Each row, then the band of its hidden value:
[-25, 113, -167, -269, -33, -25, 499, -47, 127, -29, -111, -71, 17, 105, 1, -38, 25, 80, -42, 106, 121, 131, -138, 3, -178, -40, 78, -82, 29, 73, -197, -176, 73, -2, 180, 144, -25]
(21)
[-114, 105, -148, 195, 153, 1, -18, -224, 206, 37, -130, 106, 39, -38, -95, -12, -53, 107, -105, 8, 155, -58, -149, 59, -154, -80, 177, 65, -54, 118, -9, 35, -30, 0, -42, 62, 35]
(23)
[-145, 91, -291, 73, 116, 54, 37, -107, 5, 23, -21, 172, -70, -119, 6, 66, 23, 73, 4, -250, 137, -157, -55, 114, -181, -64, 110, -43, -149, 94, -57, 60, -35, -126, -53, 60, -64]
(30)
[-28, 186, -164, 69, 93, 46, 36, -21, 12, 97, 64, 5, 13, 25, -202, 85, -127, 35, -67, -136, 188, -119, -24, 86, -173, -196, 36, -69, -42, 81, -172, -48, -39, 89, 67, 61, 108]
(31)
[-96, 6, -52, 35, -192, -76, 167, -310, 89, -131, -179, 65, 107, -74, -34, -82, 106, 25, -62, 228, 220, -179, -273, 119, -140, 40, 212, -81, 4, 129, 50, 58, -45, -63, -94, 6, -140]
(13)
[-127, 134, -359, -68, 201, 156, 178, -36, -31, 52, 153, 68, -117, -101, 24, 124, 54, 95, 4, -257, 62, 25, 57, 16, -96, -161, 59, 8, -154, 141, -86, -24, 30, -100, 61, 96, -62]
(22)
[222, -89, -13, -226, 311, 68, 107, -20, 45, 23, 236, -220, 56, 30, -49, 27, 112, 27, -22, 70, -50, 161, 117, 285, 230, 74, 56, 89, -51, -569, 95, -195, -155, -102, 300, 325, -9]
(21)
[234, -124, 15, -80, -21, 78, -13, 48, 79, 147, 177, 49, 2, -4, 201, 60, 176, -101, -16, 19, -188, 22, 119, 145, 60, -100, 71, -3, -188, -197, 146, 18, -104, -213, -162, 165, -132]
(30)
[118, 5, -107, -261, -78, 235, 127, 183, -209, 91, 252, 78, -41, 79, 297, 85, 184, -63, 102, -58, -207, 61, 258, -1, -155, -120, 1, -163, -187, -33, 32, -4, -80, -71, -92, 93, -114]
(13)
[63, -205, 207, 9, 95, -45, -284, -195, -127, -37, -5, 20, -21, 104, 36, -7, -40, -162, 138, 137, -89, -19, 72, 295, 190, -40, -102, 67, -18, -473, 88, 26, -239, 71, 63, 86, 138]
(16)
[132, -117, 105, 93, -39, 55, -238, -65, -27, 97, 99, 131, 19, 29, 130, 31, 80, -145, 23, 69, -129, -98, 93, 156, -9, -91, 48, -27, -136, -160, 164, 124, -172, -77, -230, 29, -23]
(16)
[-40, 15, 32, 2, -170, -137, 230, -257, 377, -51, -490, 25, 183, 91, 44, -156, -26, 150, -122, 339, 151, 8, -346, 95, -170, -25, 210, 12, 25, 32, -60, -103, -27, 62, 26, 222, -27]
(22)
[200, -8, 169, 139, -128, 110, -314, 11, -63, 111, 157, 43, 151, 86, -13, 2, 20, -89, -38, 166, -49, -159, 103, 136, -108, -168, 89, -102, -96, -148, 149, 61, -216, 155, -158, 68, 58]
(13)
[127, -222, 209, -78, 101, -53, -229, -163, -99, -57, 21, -77, 10, 89, 2, -20, -24, -120, 129, 160, -72, 19, 66, 355, 278, -50, -99, 96, -16, -609, 83, -76, -251, 97, 204, 210, 126]
(16)
[-67, 180, -298, -204, 108, 82, 315, 110, 90, 76, -115, 40, -53, 96, 79, 28, -65, 174, 13, -194, 54, 119, -3, 1, -265, -163, 26, -58, -104, 38, -266, -190, 40, 63, 212, 253, 47]
(30)
[94, -171, 197, 68, 162, 3, -254, -312, -124, -94, 208, -121, 86, -13, -160, -7, 72, -130, 16, 273, 32, -64, 32, 322, 282, 65, 44, 84, 33, -460, 247, 43, -252, 20, 82, 45, 55]
(22)
[-120, 24, 30, -55, -177, -140, 240, -271, 94, -124, -316, 45, 56, 125, -19, -121, -42, -11, -1, 297, 168, -17, -263, 46, -190, -13, 74, -75, 101, 103, -117, -23, -5, 104, 25, -12, 43]
(16)
[129, -60, 187, 114, 49, 8, -216, -133, -47, 57, 68, 0, 111, 118, -82, 15, -28, -140, -22, 180, 1, -122, 46, 214, -8, 10, 37, -53, 2, -253, 100, 71, -219, 22, -99, -5, 98]
(31)
[106, -107, 107, 53, 92, 87, -180, -114, -18, 96, 153, 36, 7, 62, 91, 61, 56, -126, 6, 124, -155, 40, 128, 125, 100, -109, 11, 53, -89, -179, 152, 75, -150, -47, -131, 37, 30]
(22)
[-162, 90, -275, -40, 124, 62, 108, -69, 2, 13, -100, 152, -97, -25, 86, 45, -23, 97, 59, -209, 67, -16, -21, 58, -179, -119, 37, -9, -130, 70, -133, -17, -13, -27, 54, 115, -3]
(23)
[-82, 77, -83, -198, -210, -75, 442, -179, 144, -148, -324, 0, 132, 89, 47, -156, 70, 124, -38, 294, 192, 11, -279, 32, -283, 74, 192, -133, 58, 98, -103, -113, 13, 48, 98, 125, -89]
(23)
[23, -269, 308, 138, 231, -93, -420, -426, -116, -114, 24, -81, 28, 48, -140, -13, -62, -176, 94, 279, -7, -42, 7, 406, 405, 32, -81, 187, 67, -610, 199, 54, -305, 88, 129, 53, 187]
(22)
[-120, 143, -286, -156, 138, 116, 265, -37, -88, 8, 148, 13, -119, -1, -12, 85, 16, 39, 36, -132, 67, 93, 49, -34, -112, -169, -3, -26, -61, 155, -148, -63, 57, 8, 131, 36, 8]
(13)
[-113, 70, -158, 85, 64, -37, 144, -251, 133, -43, -96, 73, 37, -69, -94, -26, 44, 57, -86, 48, 205, -109, -198, 98, -156, 50, 194, -26, -17, 104, 3, 49, -17, -111, -50, 7, -62]
(30)
[-113, 70, -182, 243, 196, -5, -80, -223, 180, 75, -50, 151, -31, -101, -93, 43, -34, 48, -93, -115, 137, -112, -118, 98, -102, -87, 151, 75, -98, 111, 12, 98, -30, -112, -118, 17, 8]
(30)
[-52, 34, -161, -23, 51, -11, 124, -117, 121, 39, -47, 62, -69, -29, 16, 36, -11, 25, -12, -57, 58, 24, -77, 68, -29, -193, 38, 56, -88, 62, -90, -40, 17, -39, 35, 117, -9]
(23)
[-54, 55, 27, -24, -306, -90, 136, -174, 37, -101, -253, 44, 118, 74, -45, -109, -28, 18, -12, 240, 205, -154, -238, 92, -233, -100, 104, -145, 37, 91, -98, -37, -56, 177, 13, 58, 8]
(23)
[-89, 72, -64, -21, -74, -91, 243, -214, 114, -63, -205, 24, 65, 57, -83, -59, -21, 26, -57, 157, 204, -70, -227, 81, -192, 10, 119, -87, 54, 94, -108, -25, -9, 6, 17, 19, 2]
(21)
[122, 5, 121, 180, -162, 93, -240, 28, -40, 186, 57, 217, 67, 131, 132, 45, 16, -170, -25, 70, -116, -179, 102, 30, -275, -127, 68, -176, -122, 91, 89, 197, -150, -16, -417, -105, 24]
(21)
[-139, 64, -277, -217, 20, 65, 310, -64, -69, -53, -24, 65, -105, -28, 119, 46, 68, 60, 84, -123, 61, 40, -21, 38, -115, -103, 14, -52, -96, 90, -140, -65, 29, -65, 110, 108, -85]
(13)
[85, -92, 132, 80, -192, 98, -247, -52, -187, 69, 122, 181, 16, 63, 177, 45, 88, -205, 76, 103, -138, -162, 129, 89, -105, -130, 8, -133, -124, -12, 146, 191, -177, -10, -325, -91, -28]
(13)
[107, -61, 190, 236, -146, 96, -375, -5, 18, 248, 8, 248, 2, 164, 227, 80, -54, -200, 4, 82, -248, -69, 148, -5, -135, -316, -31, -40, -158, 102, 85, 202, -141, 52, -443, -72, 97]
(22)
[9, 117, -207, -178, -93, 27, 321, 6, 47, -12, 6, -26, 29, -13, -27, -6, 66, 89, -38, -19, 154, -36, -98, 71, -182, -103, 113, -120, -63, 50, -126, -129, 16, 4, 125, 173, -80]
(30)
[110, -161, 295, -64, -61, -4, -303, -36, -159, 49, -75, -8, -11, 266, 110, 19, -168, -163, 172, 156, -180, 53, 147, 228, 141, -279, -235, 21, -25, -444, -64, -77, -238, 305, 121, 170, 266]
(22)
[-38, 70, -269, 22, 325, 2, 206, -134, 286, 123, -15, 16, -60, -80, -53, 100, -11, 91, -118, -172, 84, 71, -76, 104, 23, -76, 109, 140, -106, 26, -84, -55, 38, -250, 44, 162, -43]
(31)
[-12, 29, -159, -117, -37, -57, 365, -175, 313, -44, -222, -4, 90, -45, 54, -85, 114, 155, -110, 153, 131, 51, -245, 85, -102, 13, 233, 26, -50, 33, -18, -113, 29, -128, 68, 235, -159]
(23)
[-56, -1, -45, 46, -109, -134, 185, -290, 225, -80, -248, 45, 100, -43, -61, -93, 52, 46, -98, 199, 215, -124, -305, 151, -116, 47, 207, -29, 11, 42, 6, 5, -29, -88, -44, 77, -92]
(30)
[-37, 87, -203, -73, 95, -20, 277, -92, 195, 44, -122, 11, 8, -2, -20, 25, -6, 96, -74, -56, 128, 11, -129, 97, -115, -53, 108, -2, -59, 32, -134, -93, 15, -115, 75, 167, -42]
(31)
[38, 98, -200, 28, 80, 38, 109, -54, 174, 89, 98, -1, 2, -87, -97, 44, 30, 74, -111, -77, 115, -23, -68, 78, -53, -190, 138, 36, -112, 57, -32, -65, 12, -49, 40, 163, -42]
(16)
[-172, 16, -213, 16, 79, -44, 162, -225, 111, -41, -206, 160, -53, -69, 70, -1, 38, 61, 4, -80, 124, -75, -166, 116, -140, 33, 120, -3, -81, 72, -53, 49, -13, -180, -52, 55, -86]
(30)
[178, -158, 156, -60, 99, 27, -105, -153, -74, 5, 281, -110, 8, 38, -39, 29, 95, -178, 25, 221, -95, 71, 110, 200, 261, -68, -18, 79, -13, -343, 171, -1, -152, -22, 45, 58, 30]
(23)

[5, -12, 54, 27, 15, 3, 28, 8, 1, 77, 43, 30, 55, -1, -12, 4, 28, -72, -63, -16, -35, -18, -38, 39, -25, -29, -25, 37, -23, 56, -48, -36, -35, 25, 53, 32, 46]
J
[-10, -8, 39, 13, 13, -5, 18, 1, -7, 46, 33, 12, 42, 10, -12, 6, 32, -54, -38, -18, -47, -13, -46, 53, -33, -20, -3, 19, -2, 33, -51, -38, -19, 19, 49, 34, 14]
K
[-11, -12, 41, 6, 21, -11, 6, 10, -9, 39, 29, 17, 30, 10, -6, 8, 34, -44, -30, -15, -60, -17, -41, 55, -39, -19, 8, 20, 2, 25, -44, -42, -18, 16, 54, 25, 8]
K
[-35, -33, -13, -39, 87, 29, -232, -59, -45, -85, -37, -44, -153, 72, 62, -62, 79, 86, 67, 12, -95, 9, 84, 53, 26, -69, -71, -66, 111, 50, -4, 12, 142, 94, 98, -110, -11]
X
[4, -18, 57, 22, 13, 6, 48, 10, -9, 83, 31, 32, 61, -15, 1, 3, 38, -59, -63, -9, -52, -33, -30, 39, -38, -24, -39, 22, -26, 43, -48, -33, -20, 50, 62, 28, 71]
J
[-7, -10, 37, 18, 14, -3, 27, 7, -9, 58, 22, 16, 46, 1, -14, 9, 31, -56, -51, -16, -48, -18, -34, 44, -33, -22, -6, 24, -5, 42, -40, -39, -19, 15, 51, 35, 21]
K
[3, 1, 27, -24, -4, -61, -71, -13, 50, -38, 52, -6, -13, 22, -31, 25, -11, 11, 51, -2, -23, -42, 13, 53, 10, 9, 67, 22, 32, 21, -7, -46, 0, -44, 10, 16, -72]
X
[-4, 6, 110, 44, 34, -5, -14, -93, 2, 33, 49, 6, 50, 38, -43, 31, 33, -31, -51, 3, -82, 14, -77, 70, -8, 12, -28, 55, -20, -3, -33, -61, -10, -44, 63, 26, 12]
K
[4, 21, 28, -7, -11, -56, -53, -5, 48, -39, 53, -13, -12, 26, -30, 34, -3, -11, 57, -10, -3, -28, -16, 68, 24, 15, 81, 18, 34, 36, -17, -42, -6, -45, 13, 21, -83]
X
[-6, 2, 15, -10, -5, -57, -66, 4, 44, -37, 38, 11, -7, 19, -33, 34, -11, 3, 41, -4, -21, -38, 4, 52, 1, -4, 64, 24, 35, 22, 3, -45, -1, -52, 9, 9, -78]
X
[-2, 1, 43, 5, 6, -22, -2, 15, 1, 12, 47, 13, 23, 27, -19, 25, 30, -29, -4, -9, -48, -17, -44, 77, -25, 5, 30, 16, 6, 5, -42, -49, -16, -1, 39, 29, -25]
Y
[22, -8, 30, -23, -30, -68, -88, -53, 90, -36, 61, 11, 0, -12, -38, 30, -50, 18, 59, 9, 13, -74, 52, 17, 43, -6, 37, 41, 24, 56, 18, -38, 2, -67, -15, 3, -50]
D
[-14, 2, 33, 2, 11, -23, -20, 0, 8, 4, 52, 0, 20, 39, -27, 13, 26, -30, -5, -13, -41, -7, -41, 71, -24, -4, 30, 15, 11, 12, -44, -43, -14, -7, 32, 36, -35]
Y
[4, -9, 42, 0, 9, -3, 20, 27, -11, 44, 42, 17, 33, 12, -9, 14, 39, -46, -26, -14, -51, -19, -39, 65, -30, -3, 6, 12, -3, 23, -56, -45, -19, 33, 46, 27, 13]
K
[146, 85, 29, 96, -52, -24, -105, 76, 88, -60, 50, 7, -89, 54, -77, 112, -15, -3, 78, 23, 158, -42, 116, 59, 224, 50, 99, 87, 44, 172, 103, -50, 31, -151, -18, -26, -163]
D
[13, -8, 24, -27, -26, -61, -86, -53, 82, -37, 41, 13, -4, -27, -29, 36, -50, 11, 63, 5, 6, -69, 39, 13, 38, -11, 38, 32, 35, 59, 19, -35, 8, -58, -10, -14, -44]
D
[-15, -6, 33, -1, 14, -29, -21, 8, 5, 8, 42, 7, 18, 32, -20, 11, 26, -23, -4, -12, -51, -16, -33, 67, -34, -7, 30, 16, 13, 8, -37, -45, -13, -4, 37, 32, -31]
Y
[24, -9, 46, -27, -17, -63, -86, -46, 73, -39, 62, 12, -6, -2, -30, 34, -32, 26, 62, 11, -16, -67, 35, 36, 31, 8, 39, 35, 23, 28, 8, -47, 4, -55, 1, -4, -47]
D
[-31, 2, 44, 54, 18, -30, 36, 32, 23, 71, 42, 35, 68, 1, -20, -6, 37, -50, -65, 0, -32, -29, -24, 37, -46, -39, -38, 13, -35, 38, -19, 1, -20, 45, 61, 35, 66]
B
[-19, 8, 27, 0, 10, -28, -19, 0, 7, -3, 34, -6, 15, 27, -28, 25, 22, -29, 3, -16, -43, -5, -46, 67, -20, -1, 47, 11, 23, 18, -32, -43, -8, -15, 32, 28, -45]
Y
[0, -17, 53, 28, 17, 5, 33, 7, -4, 81, 36, 32, 62, -4, -12, 0, 35, -55, -71, -5, -43, -27, -19, 35, -34, -31, -50, 27, -28, 47, -41, -29, -18, 42, 55, 27, 67]
J
[-64, -43, -23, 53, 41, -78, -163, 6, 57, -55, 15, 103, -6, 46, -34, -14, -41, 4, -3, -9, -15, -49, 30, 7, -71, -130, 1, 86, 41, 20, 72, -32, -15, -128, 14, -1, -114]
X
[40, 54, 94, -5, -28, 3, 140, 16, 0, 87, 77, -74, 66, -9, -18, 37, 82, -50, -18, 7, -32, -10, -55, 99, 38, 103, 14, -57, -43, 37, -107, -14, 4, 136, 57, 53, 104]
B
[20, -8, 40, -28, -19, -64, -87, -39, 79, -36, 63, 14, -6, -6, -32, 35, -39, 12, 62, 6, -6, -63, 29, 31, 33, 3, 45, 36, 25, 40, 5, -46, -6, -58, -4, -5, -51]
D
[-187, 54, -83, 158, -49, -381, 67, -410, 187, -211, -32, -373, 54, 134, -110, -218, -68, 191, 47, 2, 166, -189, 215, -1, -53, -66, 183, 80, 72, 47, 85, 43, 182, -317, 32, 554, -330]
D
[-22, -8, 46, 37, 19, -15, 40, 32, 11, 82, 30, 41, 64, -18, -4, -3, 37, -58, -66, -5, -44, -33, -25, 30, -47, -40, -40, 11, -31, 47, -28, -7, -22, 60, 65, 18, 83]
B
[-4, -9, 60, 39, 15, -9, 45, 17, 4, 80, 35, 31, 64, -9, -7, -2, 45, -47, -64, 1, -43, -36, -15, 40, -35, -24, -46, 16, -35, 40, -32, -17, -11, 55, 66, 32, 79]
B
[3, -11, 62, 4, 19, -8, 20, 1, -9, 53, 40, 15, 35, 6, -3, 9, 38, -47, -34, -15, -65, -19, -46, 60, -31, -3, 2, 22, -11, 24, -55, -47, -25, 28, 60, 29, 27]
K
[8, -25, 51, 28, 15, 6, 34, 16, -11, 78, 40, 36, 57, 3, -4, -10, 41, -46, -68, -4, -42, -37, -5, 39, -41, -34, -57, 27, -28, 38, -45, -32, -14, 49, 59, 34, 64]
J
[0, 2, 21, -9, -2, -43, -59, 10, 28, -33, 48, 7, -8, 37, -28, 25, 8, 4, 38, -3, -25, -32, -2, 69, -1, 2, 47, 14, 31, 12, -15, -43, 5, -26, 16, 14, -68]
X
[12, -3, 35, -25, -17, -64, -84, -40, 75, -39, 52, 10, -6, -8, -34, 41, -38, 9, 61, 3, -11, -57, 19, 32, 31, 2, 56, 35, 32, 39, 10, -45, -2, -64, -3, -7, -60]
D
[5, -24, 54, 24, 19, 5, 38, 22, -10, 87, 25, 43, 56, -18, 1, 0, 38, -54, -70, -7, -56, -37, -14, 31, -42, -32, -45, 27, -28, 44, -36, -33, -20, 49, 64, 20, 76]
J
[-13, 5, 33, -25, -3, -49, -57, -23, 39, -33, 46, 3, 4, 14, -32, 42, -6, -5, 44, -5, -44, -23, -34, 63, -5, 13, 60, 13, 31, 3, -20, -48, -6, -37, 11, 2, -59]
X
[-2, 12, 36, -7, 1, -54, -53, -9, 37, -32, 54, -10, -7, 37, -33, 29, 6, -2, 38, -7, -28, -24, -18, 72, 6, 16, 69, 22, 27, 12, -18, -49, -5, -43, 21, 26, -74]
X
[7, -10, 57, 7, 12, 0, 37, 11, -13, 60, 32, 16, 43, -3, -6, 17, 40, -52, -41, -13, -62, -21, -42, 57, -30, -1, 0, 19, -12, 27, -51, -47, -21, 31, 58, 29, 34]
K
[-5, 11, 35, -5, 1, -59, -64, -24, 44, -42, 50, -10, -12, 33, -32, 26, 0, 3, 46, -4, -23, -29, -12, 65, 9, 9, 68, 24, 33, 18, -10, -47, 0, -52, 20, 21, -79]
X
[-13, 1, 63, 49, 22, -20, 31, 32, 19, 76, 51, 38, 60, 0, -11, -2, 45, -51, -61, 1, -37, -27, -25, 45, -34, -27, -42, 14, -40, 38, -28, -6, -25, 55, 68, 21, 78]
B
[-10, 9, 37, -10, 9, -35, -28, 7, 16, -7, 38, 3, 3, 19, -21, 32, 18, -26, 18, -13, -50, -13, -45, 70, -14, 10, 60, 14, 22, 14, -29, -50, -14, -18, 34, 13, -46]
Y
[-27, -2, 37, 50, 19, -23, 33, 43, 17, 72, 37, 37, 64, 3, -19, -7, 42, -44, -67, 2, -32, -32, -9, 36, -46, -40, -45, 9, -34, 38, -16, 2, -11, 56, 59, 28, 71]
B
[27, -14, 25, -23, -26, -64, -92, -36, 84, -34, 53, 19, -5, -14, -33, 30, -45, 24, 58, 12, 12, -80, 67, 14, 41, -9, 30, 40, 26, 57, 24, -39, 8, -60, -12, -4, -47]
D
